Rows and roughly how far along a hidden order each lies, from 0 to 10
[-22 -23 -37 -32  15  -9  -7  -6  13 -56   5 -12 -12 -23  18  10 -44  15
  -3 -28   5  14 -12   0  54 -13 -50]	0
[-14  -9  21 -21  12  -1  -2 -23  -6 -22  21  -9  26  31  31 -13   7 -50
 -15 -22  -4  44 -10   0  54 -17   9]	10
[-39 -16 -17 -22  30   3  -3  -2  12 -59  11 -20  30  -1  25 -10 -21  27
 -14 -18  -3   2  -9  11  70  -7 -29]	0
[-28 -16 -25 -30  23   1  -5  -4  14 -73   9 -19  23  -8  34  -5 -40  18
  -8 -28   0  12 -15   7  77 -11 -42]	0
[ 18   2  16  12 -27 -13   0  -5 -15  54  -5  21 -43  -3 -19  20  24 -24
   3   0   4  10  12  -8 -60  -1  28]	10
[ 10   0  23  19 -31 -22   0  -8 -22  64  -6  25 -56  -4 -25  27  38 -33
   4  12   4   8  18  -7 -76  -1  37]	10
[ 17   6  22  24 -31 -15   2  -3 -19  63 -10  26 -45  -1 -29  21  35 -30
   5  16   3  -2  17  -7 -83   3  40]	10
[-17 -21 -38 -37  15  -5  -7  -5  14 -62   4 -18   3 -19  24   5 -52  21
  -3 -32   3  20 -18   0  73 -12 -58]	0
[-52 -54 -12 -36  13 -17  -6  -1  -7 -36 -10   9 -38 -33  -1  22 -11  48
 -20 -20   5 -13   3   2  11  -5 -36]	0
